Here is a tiny trained network, its code and every weight. The questions are about switching its units off for an input and a class, where a switched-off unit gives its printed mean instead of its output.

import numpy as np


def w(rows, s, z=0):
    codes = np.array(rows[::2]) - 128.0
    scale = np.full(codes.shape[1], s)
    scale[-1] = z or s
    return codes * scale


def norm(h):
    return h / np.sqrt((h * h).mean(-1, keepdims=True) + 1e-5)


def f(y):
    return y / 2 * (1 + np.tanh(0.7978845608 * (y + 0.044715 * y**3)))


def log_softmax(a):
    a = a - a.max(-1, keepdims=True)
    return a - np.log(np.exp(a).sum(-1, keepdims=True))


def net(x, mask):
    res = np.array(x, float).reshape(1, 5) / 4 @ E
    u = 0
    for l in range(2):
        y = f(norm(res) @ A[l][:, :-1].T + A[l][:, -1])
        res = res + np.where(mask[u : u + 12], y, B[l][:, -1]) @ B[l][:, :-1]
        u += 12
    return log_softmax(norm(res)[-1] @ U[:, :-1].T + U[:, -1])


A, B = {}, {}
E = w([
[172,117,147,123,135,165],'x0',
[85,92,249,149,134,132],'x1',
[127,127,127,128,128,129],'x2',
[128,126,127,129,127,128],'x3',
[99,135,143,23,150,144],'x4',
],0.0019)
A[0] = w([
[169,142,135,65,105,236,135],'0.n1',
[81,101,190,103,159,133,5],'0.n2',
[199,148,31,95,130,180,150],'0.n3',
[254,77,163,164,85,171,56],'0.n4',
[99,60,206,235,42,128,71],'0.n5',
[159,166,44,204,135,155,122],'0.n6',
[78,118,189,90,128,130,10],'0.n7',
[182,187,54,183,102,103,118],'0.n8',
[76,165,30,106,143,42,193],'0.n9',
[50,140,148,186,80,23,48],'0.n10',
[131,106,97,162,88,128,43],'0.n11',
[67,123,181,119,135,152,14],'0.n12',
],0.0039,0.0019)
B[0] = w([
[190,97,51,124,178,89,161],'0.n1',
[173,79,142,99,45,82,138],'0.n2',
[138,136,120,157,242,151,201],'0.n3',
[130,110,199,99,24,170,154],'0.n4',
[171,217,32,153,158,125,252],'0.n5',
[141,32,223,28,81,68,187],'0.n6',
[160,72,136,155,57,94,136],'0.n7',
[116,19,173,39,105,82,192],'0.n8',
[97,185,175,178,3,148,209],'0.n9',
[132,28,50,133,220,103,173],'0.n10',
[99,117,212,98,146,116,114],'0.n11',
[158,4,143,99,73,81,130],'0.n12',
],0.0029,0.0025)
A[1] = w([
[187,33,122,87,114,162,68],'1.n1',
[72,254,78,141,77,176,146],'1.n2',
[54,108,133,97,23,55,132],'1.n3',
[51,91,98,164,32,98,32],'1.n4',
[144,225,149,206,70,230,73],'1.n5',
[97,189,76,101,194,213,133],'1.n6',
[59,182,67,213,188,88,68],'1.n7',
[84,114,95,74,144,47,161],'1.n8',
[169,126,85,185,87,140,106],'1.n9',
[150,86,146,82,117,214,99],'1.n10',
[33,53,130,107,124,74,68],'1.n11',
[36,231,91,134,79,212,3],'1.n12',
],0.0051,0.0034)
B[1] = w([
[149,88,238,142,116,128,169],'1.n1',
[175,43,247,181,110,97,198],'1.n2',
[93,189,13,82,199,158,251],'1.n3',
[160,124,160,1,96,91,153],'1.n4',
[58,218,157,158,74,224,167],'1.n5',
[122,205,88,103,153,199,186],'1.n6',
[132,22,111,145,203,90,188],'1.n7',
[74,126,190,219,60,137,205],'1.n8',
[49,166,166,154,108,149,149],'1.n9',
[196,70,151,130,98,37,143],'1.n10',
[117,234,81,157,31,125,181],'1.n11',
[122,160,213,250,56,194,140],'1.n12',
],0.0043,0.0028)
U = w([
[8,217,3,57,8,52,198],'0',
[69,208,220,233,25,228,177],'1',
[224,20,232,48,40,50,134],'2',
[216,188,50,51,230,220,17],'3',
[32,36,18,254,202,36,3],'4',
],0.0067,0.0033)

Each question gives the input, the list of numbers given to net, and the class t.
The units are the neurons (one row each of A and B). Each row of codes is followed by its name. A weight is (code - 128) times the scale printed after its matrix; where a second scale follows, it is the last column's (A, B and U).
mask holds one flag per neuron, layer by layer. A switched-off neuron (its flag False) gives its mean, the last column of its row in B, instead of its output. The means were averaged over made-up inputs and are rounded, as every weight is.
A unit's drop is (log p(t) with every unit on - log p(t) with that unit switched off) / (log p(t) with every unit on - log p(t) with every unit switched off).
unit that matters most: the unit with the biggest drop
top k neurons: the k neurons with the biggest drops, biggest first
top k neurons in layer l: the k neurons of layer l with the biggest drops, biggest first
drop when u is switched off: that unit's drop, to one decimal
input [-4,0,2,5,-3], class 0: top 2 neurons : (0.n8; 0.n6)
input [7,6,4,-3,1], class 2: unit that matters most : 0.n9
input [1,2,-1,-6,7], class 2: top 3 neurons : (0.n9; 1.n1; 0.n1)
input [-1,5,5,-8,-6], class 4: top 2 neurons in layer 0 : (0.n10; 0.n9)
input [0,2,-3,-3,4], class 0: top 3 neurons : (0.n3; 1.n3; 1.n2)
input [-6,1,3,6,-2], class 4: top 3 neurons in layer 0 : (0.n10; 0.n5; 0.n4)
input [0,-1,-1,-2,7], class 1: top 2 neurons : (0.n10; 0.n6)
input [-3,8,-6,-5,1], class 0: top 4 neurons in layer 0 : (0.n3; 0.n12; 0.n2; 0.n7)
input [-1,-6,0,0,1], class 1: top 2 neurons : (0.n3; 0.n2)
input [7,-8,-7,-1,-2], class 2: top 2 neurons : (0.n6; 0.n8)
input [-5,0,-3,-3,-7], class 0: top 3 neurons : (0.n6; 0.n8; 0.n3)
input [-1,7,5,-7,7], class 0: top 2 neurons in layer 0 : (0.n3; 0.n6)
input [2,4,-6,1,5], class 2: top 2 neurons : (0.n9; 1.n1)
input [-7,7,-1,4,-1], class 4: top 2 neurons : (0.n5; 0.n6)
input [2,3,-3,-1,5], class 2: top neuron : (0.n9)
input [0,2,-8,-8,2], class 0: top 2 neurons : (0.n3; 1.n2)
input [-5,-4,-6,8,1], class 1: top 2 neurons in layer 1 : (1.n12; 1.n2)
input [1,-7,-1,-2,-4], class 2: top 2 neurons : (0.n3; 1.n1)
input [-4,-1,1,-5,8], class 1: top 2 neurons in layer 0 : (0.n6; 0.n8)
input [-2,0,-1,-4,4], class 1: top neuron in layer 0 : (0.n6)
input [0,1,-7,1,-1], class 4: top 2 neurons in layer 0 : (0.n9; 0.n10)
input [-2,7,5,-7,7], class 0: top 3 neurons in layer 1 : (1.n3; 1.n11; 1.n2)
input [-5,7,2,5,-6], class 4: drop when 0.n10 is switched off : 0.1
input [2,1,5,-3,1], class 2: drop when 0.n10 is switched off : 0.0
